Below are the code and all the weights of a small trained network. Each question names an input and a target symbol and asks about switching units off, where a switched-off unit gives its printed mean instead of its output.

import numpy as np


def w(rows, s, z=0):
    codes = np.array(rows[::2]) - 128.0
    scale = np.full(codes.shape[1], s)
    scale[-1] = z or s
    return codes * scale


def norm(h):
    return h / np.sqrt((h * h).mean(-1, keepdims=True) + 1e-5)


def f(y):
    return np.maximum(y, 0)


def softmax(a):
    e = np.exp(a - a.max(-1, keepdims=True))
    return e / e.sum(-1, keepdims=True)


def log_softmax(a):
    a = a - a.max(-1, keepdims=True)
    return a - np.log(np.exp(a).sum(-1, keepdims=True))


def net(x, mask):
    ids = ['ΔΩαβγθλψ'.index(c) for c in x.split()]
    T = len(ids)
    res = E[ids] + P[:T]
    u = 0
    for l in range(2):
        q, k, v = (norm(res) @ M[l].T for M in (Q, K, V))
        z = softmax(np.where(np.tri(T) > 0, q @ k.T / 4**0.5, -1e9)) @ v
        res = res + np.where(mask[u], z, O[l][:, -1]) @ O[l][:, :-1]
        u += 1
        y = f(norm(res) @ A[l][:, :-1].T + A[l][:, -1])
        res = res + np.where(mask[u : u + 8], y, B[l][:, -1]) @ B[l][:, :-1]
        u += 8
    return log_softmax(norm(res)[-1] @ U[:, :-1].T + U[:, -1])


Q, K, V, O, A, B = {}, {}, {}, {}, {}, {}
E = w([
[187,160,170,101,119,143,180,198,107,69],'Δ',
[170,112,197,172,133,192,160,153,123,113],'Ω',
[154,195,101,175,98,148,205,148,133,103],'α',
[220,173,137,127,152,134,168,105,153,152],'β',
[140,157,140,147,156,85,208,96,138,111],'γ',
[124,200,171,168,112,104,78,111,107,153],'θ',
[73,202,151,72,114,128,146,147,121,249],'λ',
[59,59,141,107,201,150,129,151,78,143],'ψ',
],0.012)
P = w([
[113,76,147,64,121,139,109,53,110,114],'0',
[142,116,191,150,131,129,133,208,177,67],'1',
[150,134,162,143,138,115,126,198,175,82],'2',
[135,149,142,148,142,131,139,155,164,77],'3',
[133,146,129,148,144,126,134,147,143,82],'4',
[133,147,122,149,145,124,128,146,123,93],'5',
[127,147,117,152,146,124,127,144,103,103],'6',
[127,140,105,145,142,117,135,144,79,108],'7',
[124,136,101,147,144,120,147,132,54,126],'8',
[124,123,108,144,158,120,138,140,31,133],'9',
[115,101,113,149,170,108,140,149,7,146],'10',
],0.011)
Q[0] = w([
[76,84,115,87,114,106,129,73,182,129],'0.h0',
[59,166,103,205,130,134,122,109,87,77],'0.h0',
[226,169,164,233,181,113,223,179,193,111],'0.h0',
[100,159,150,162,219,63,161,195,3,237],'0.h0',
],0.0056)
K[0] = w([
[98,91,107,153,87,166,65,192,215,116],'0.h0',
[215,138,171,94,68,124,107,164,44,136],'0.h0',
[93,164,165,214,207,63,140,73,47,233],'0.h0',
[103,100,117,59,86,128,118,1,24,153],'0.h0',
],0.0059)
V[0] = w([
[94,2,115,70,195,113,176,53,203,122],'0.h0',
[63,165,125,132,220,18,221,171,76,51],'0.h0',
[111,167,67,52,78,128,169,97,207,186],'0.h0',
[248,182,124,124,195,163,165,138,134,134],'0.h0',
],0.0059)
O[0] = w([
[216,107,52,130,77,183,143,74,176,131,107],'0.h0',
[85,50,131,184,4,83,90,152,185,135,217],'0.h0',
[144,93,188,182,172,153,111,72,151,253,78],'0.h0',
[173,84,74,198,169,38,173,128,91,84,251],'0.h0',
],0.0079,0.0032)
A[0] = w([
[81,136,96,146,105,136,199,48,5,159,251],'0.n0',
[9,99,203,92,155,170,16,159,97,63,121],'0.n1',
[82,187,150,127,83,97,30,140,155,172,127],'0.n2',
[77,152,120,146,150,205,102,133,180,254,71],'0.n3',
[81,81,248,214,115,78,161,70,59,130,252],'0.n4',
[192,53,111,40,171,122,19,170,115,146,197],'0.n5',
[194,97,148,188,177,204,75,164,155,93,121],'0.n6',
[113,175,120,80,194,72,184,114,137,212,58],'0.n7',
],0.0045,0.0034)
B[0] = w([
[182,84,102,117,128,190,26,183,173,146,210],'0.n0',
[117,180,70,97,63,90,97,74,205,182,169],'0.n1',
[127,38,58,153,253,188,178,75,189,129,145],'0.n2',
[176,85,105,93,142,44,225,255,131,159,146],'0.n3',
[214,167,109,114,165,104,25,198,182,90,253],'0.n4',
[39,161,107,159,105,75,137,147,231,89,147],'0.n5',
[138,167,64,87,192,42,170,98,97,82,169],'0.n6',
[191,95,86,82,92,75,165,183,152,98,148],'0.n7',
],0.0053,0.0068)
Q[1] = w([
[215,179,108,144,124,121,127,162,113,100],'1.h0',
[119,115,97,121,196,154,178,158,209,124],'1.h0',
[149,124,44,102,120,107,56,213,154,136],'1.h0',
[133,196,147,115,125,153,137,120,254,87],'1.h0',
],0.0095)
K[1] = w([
[139,158,57,93,138,110,81,126,63,161],'1.h0',
[91,114,85,121,205,145,83,163,104,101],'1.h0',
[108,52,56,108,157,189,76,88,56,182],'1.h0',
[72,163,2,119,168,103,160,167,185,162],'1.h0',
],0.0087)
V[1] = w([
[78,211,160,1,121,192,123,205,177,98],'1.h0',
[128,94,123,84,180,115,139,100,83,54],'1.h0',
[122,180,167,176,131,148,4,25,185,102],'1.h0',
[51,39,117,171,177,80,76,201,138,96],'1.h0',
],0.0075)
O[1] = w([
[117,36,188,127,136,148,77,95,120,119,254],'1.h0',
[114,143,133,109,32,108,92,26,35,133,198],'1.h0',
[110,120,66,52,174,75,122,172,139,1,52],'1.h0',
[195,219,122,91,90,200,80,39,165,88,127],'1.h0',
],0.011,0.0031)
A[1] = w([
[83,140,188,225,119,166,184,135,171,181,17],'1.n0',
[157,193,61,91,193,181,152,204,204,121,58],'1.n1',
[119,254,147,197,120,163,142,156,147,146,206],'1.n2',
[148,177,160,146,159,101,124,171,188,82,99],'1.n3',
[181,147,113,214,60,140,199,168,99,108,155],'1.n4',
[161,161,221,59,105,32,182,147,148,116,174],'1.n5',
[103,35,159,87,89,173,90,132,203,97,155],'1.n6',
[119,151,29,129,152,152,220,161,246,109,3],'1.n7',
],0.0074,0.0037)
B[1] = w([
[112,188,107,144,118,148,51,120,84,148,159],'1.n0',
[2,151,167,167,136,117,82,55,107,147,185],'1.n1',
[131,132,124,68,184,180,175,147,163,125,222],'1.n2',
[164,149,139,153,90,88,78,131,148,167,198],'1.n3',
[139,94,115,90,164,184,150,147,112,98,254],'1.n4',
[132,177,91,170,118,140,47,93,139,171,201],'1.n5',
[226,176,100,113,82,150,160,137,127,142,215],'1.n6',
[105,102,165,144,111,190,129,137,77,85,170],'1.n7',
],0.0093,0.0067)
U = w([
[42,200,154,86,138,23,50,118,173,96,220],'Δ',
[166,26,63,183,30,92,128,161,254,110,65],'Ω',
[83,111,188,205,51,106,102,43,42,150,111],'α',
[111,120,233,165,174,146,107,142,193,238,181],'β',
[19,117,145,198,141,235,120,128,137,60,46],'γ',
[157,189,172,98,61,185,115,27,202,120,253],'θ',
[186,162,86,167,220,104,178,96,61,119,52],'λ',
[109,68,247,39,205,169,123,90,93,47,59],'ψ',
],0.0046,0.0022)

Each question gives the input, a string of symbols that net reads in full, and the target symbol t.
The units are the heads (4 rows each of Q, K, V and O) and the neurons (one row each of A and B). Each row of codes is followed by its name. A weight is (code - 128) times the scale printed after its matrix; where a second scale follows, it is the last column's (O, A, B and U).
mask holds one flag per unit, layer by layer, with each layer's heads first. A switched-off unit (its flag False) gives its mean, the last column of its rows in O or B, instead of its output. The means were averaged over made-up inputs and are rounded, as every weight is.
A unit's drop is (log p(t) with every unit on - log p(t) with that unit switched off) / (log p(t) with every unit on - log p(t) with every unit switched off).
The circuit of an input: a set's keep is (log p(t) with only the set's units on - log p(t) with every unit switched off) / (log p(t) with every unit on - log p(t) with every unit switched off). Starting from the 12 units with the biggest drops (on a tie, the unit counted first), units are removed one at a time, each time the one whose removal leaves the highest keep (on an exact tie, the one counted first), for as long as the keep stays at least 0.8.
circuit, biggest first: the units of the circuit, biggest drop first
most important unit: the unit with the biggest drop
top k neurons: the k neurons with the biggest drops, biggest first
top k neurons in layer l: the k neurons of layer l with the biggest drops, biggest first
drop of u: that unit's drop, to one decimal
input Ω ψ λ β, target α: circuit, biggest first	(0.h0, 1.h0, 1.n2)
input Δ λ λ Ω Δ β γ α Δ α θ, target θ: circuit, biggest first	(1.h0)
input γ θ β ψ α λ θ, target γ: circuit, biggest first	(1.h0, 0.h0, 1.n7, 1.n1)
input Ω Ω Δ, target α: circuit, biggest first	(1.h0, 0.h0, 0.n4)
input θ ψ λ Δ β, target ψ: circuit, biggest first	(1.h0, 0.h0)
input γ Δ Δ Δ γ, target γ: circuit, biggest first	(0.h0, 1.h0, 1.n7, 1.n1)
input γ Ω Δ α λ Δ, target β: circuit, biggest first	(1.h0, 0.n3)
input Δ θ θ θ θ β ψ λ θ θ θ, target θ: circuit, biggest first	(1.h0, 0.n2)
input λ Δ λ θ, target β: circuit, biggest first	(0.n3, 0.h0, 1.h0)
input λ θ Δ, target β: circuit, biggest first	(0.h0, 0.n3, 1.h0)
input γ Δ Ω Ω Δ ψ θ Δ γ β, target γ: top 3 neurons	(1.n7, 1.n1, 0.n5)
input γ Δ α β Ω, target γ: top 4 neurons	(1.n7, 1.n1, 1.n6, 1.n4)
input λ Ω β, target β: circuit, biggest first	(0.h0, 1.h0, 0.n3)
input λ Δ Ω, target β: most important unit	0.h0
input α ψ β γ ψ θ Ω ψ Ω θ, target Δ: top 2 neurons	(0.n5, 1.n1)
input Ω Δ α, target α: circuit, biggest first	(1.h0, 0.h0)
input α λ γ θ Ω Δ ψ, target Δ: top 2 neurons in layer 0	(0.n1, 0.n0)
input α γ α Ω, target Δ: top 2 neurons in layer 1	(1.n1, 1.n3)
input θ Δ Ω, target ψ: drop of 1.h0	1.4
input β α λ, target λ: drop of 0.n7	0.1
input γ Ω Ω α Δ, target γ: drop of 1.h0	1.1
input λ λ Δ Ω Δ θ θ, target β: most important unit	0.n3
